Below are the code and all the weights of a small trained network. Each question names an input and a target symbol and asks about switching units off, where a switched-off unit gives its printed mean instead of its output.

import numpy as np


def w(rows, s, z=0):
    codes = np.array(rows[::2]) - 128.0
    scale = np.full(codes.shape[1], s)
    scale[-1] = z or s
    return codes * scale


def f(y):
    return y / 2 * (1 + np.tanh(0.7978845608 * (y + 0.044715 * y**3)))


def softmax(a):
    e = np.exp(a - a.max(-1, keepdims=True))
    return e / e.sum(-1, keepdims=True)


def log_softmax(a):
    a = a - a.max(-1, keepdims=True)
    return a - np.log(np.exp(a).sum(-1, keepdims=True))


def net(x, mask):
    ids = ['βγδεζσω'.index(c) for c in x.split()]
    T = len(ids)
    res = E[ids] + P[:T]
    r = res
    for j in range(2):
        rows = slice(2 * j, 2 * j + 2)
        q, k, v = (r @ M[0][rows].T for M in (Q, K, V))
        z = softmax(np.where(np.tri(T) > 0, q @ k.T / 2**0.5, -1e9)) @ v
        o = O[0][rows]
        res = res + np.where(mask[j], z, o[:, -1]) @ o[:, :-1]
    y = f(res @ A[0][:, :-1].T + A[0][:, -1])
    res = res + np.where(mask[2:6], y, B[0][:, -1]) @ B[0][:, :-1]
    return log_softmax(res[-1] @ U[:, :-1].T + U[:, -1])


Q, K, V, O, A, B = {}, {}, {}, {}, {}, {}
E = w([
[151,121,102,67,54,78,125],'β',
[169,149,78,104,4,80,154],'γ',
[134,107,139,216,178,87,111],'δ',
[34,158,188,204,140,82,143],'ε',
[181,185,62,91,177,206,91],'ζ',
[231,133,135,186,155,87,120],'σ',
[126,128,142,96,194,71,172],'ω',
],0.013)
P = w([
[69,132,17,197,81,144,27],'0',
[179,234,119,222,175,92,149],'1',
[196,193,127,153,121,2,135],'2',
[173,194,107,200,152,39,158],'3',
[175,148,84,124,114,150,182],'4',
[151,146,140,161,136,101,168],'5',
],0.0081)
Q[0] = w([
[164,91,131,120,142,65,139],'H0',
[62,100,189,78,105,255,125],'H0',
[137,244,89,177,165,25,59],'H1',
[130,7,204,195,113,202,108],'H1',
],0.0079)
K[0] = w([
[99,144,157,172,210,83,95],'H0',
[169,177,197,179,153,129,223],'H0',
[35,2,26,114,75,121,64],'H1',
[143,212,79,93,174,94,239],'H1',
],0.0078)
V[0] = w([
[102,66,173,127,172,37,205],'H0',
[152,103,90,70,98,74,129],'H0',
[20,46,166,124,57,162,84],'H1',
[197,116,189,243,108,157,61],'H1',
],0.011)
O[0] = w([
[248,188,154,173,108,95,115,3],'H0',
[60,90,159,22,48,118,206,189],'H0',
[215,125,173,215,67,148,237,4],'H1',
[165,67,158,117,113,234,4,252],'H1',
],0.011,0.004)
A[0] = w([
[109,110,153,67,77,106,60,145],'N0',
[95,193,155,120,61,179,87,1],'N1',
[126,175,9,145,126,180,110,178],'N2',
[56,167,210,53,145,95,2,34],'N3',
],0.0075,0.0057)
B[0] = w([
[160,81,51,97,240,190,131,214],'N0',
[255,161,93,26,162,106,64,127],'N1',
[129,143,199,41,189,65,163,190],'N2',
[185,87,103,164,153,106,184,254],'N3',
],0.0096,0.01)
U = w([
[152,110,142,143,162,142,113,129],'β',
[163,169,135,187,167,182,161,152],'γ',
[61,81,183,121,165,128,169,85],'δ',
[140,55,185,119,128,145,237,76],'ε',
[187,128,90,180,186,155,202,84],'ζ',
[140,253,30,151,178,28,121,184],'σ',
[86,59,177,120,178,86,193,4],'ω',
],0.0055,0.0042)

Each question gives the input, a string of symbols that net reads in full, and the target symbol t.
The units are the heads (2 rows each of Q, K, V and O) and the neurons (one row each of A and B). Each row of codes is followed by its name. A weight is (code - 128) times the scale printed after its matrix; where a second scale follows, it is the last column's (O, A, B and U).
mask holds one flag per unit, heads first, then neurons. A switched-off unit (its flag False) gives its mean, the last column of its rows in O or B, instead of its output. The means were averaged over made-up inputs and are rounded, as every weight is.
A unit's drop is (log p(t) with every unit on - log p(t) with that unit switched off) / (log p(t) with every unit on - log p(t) with every unit switched off).
The circuit of an input: a set's keep is (log p(t) with only the set's units on - log p(t) with every unit switched off) / (log p(t) with every unit on - log p(t) with every unit switched off). Starting from all 6 units, units are removed one at a time, each time the one whose removal leaves the highest keep (on an exact tie, the one counted first), for as long as the keep stays at least 0.8.
circuit, biggest first: the units of the circuit, biggest drop first
top k neurons: the k neurons with the biggest drops, biggest first
which heads matter: for each layer, one digit per head in row order, 1 if its drop is at least 0.15 and else 0, layers parted by /
drop of u: that unit's drop, to one decimal
input σ δ δ δ σ ε, target ζ: top neuron -> (N3)
input ω ω ω γ β ζ, target σ: which heads matter -> 01
input ω σ ω ω σ, target σ: circuit, biggest first -> (H1; H0)
input β σ ζ ε, target ε: circuit, biggest first -> (H1; H0)
input σ δ ε γ, target β: which heads matter -> 01
input ε ζ γ, target γ: which heads matter -> 11
input ζ γ ε ζ, target ω: which heads matter -> 10
input ζ ω γ, target δ: which heads matter -> 10
input σ δ γ, target ζ: top 2 neurons -> (N0; N3)
input σ ζ σ β, target ζ: which heads matter -> 01
input ε ω ζ, target γ: top 2 neurons -> (N3; N0)
input ζ ε γ, target ω: which heads matter -> 10
input ω γ ω β ε, target σ: which heads matter -> 11
input β ζ ζ δ ζ, target δ: top 2 neurons -> (N3; N2)
input δ σ ω, target β: top neuron -> (N3)
input ω ω σ σ ω, target σ: circuit, biggest first -> (H0; H1)
input ζ ζ σ, target ω: drop of H0 -> 1.1
input ε γ β ω, target γ: drop of H1 -> 0.7
input β ω β, target ε: drop of H1 -> 0.5
input δ ζ ε, target γ: top neuron -> (N2)
input σ β ω, target ζ: top 2 neurons -> (N3; N0)
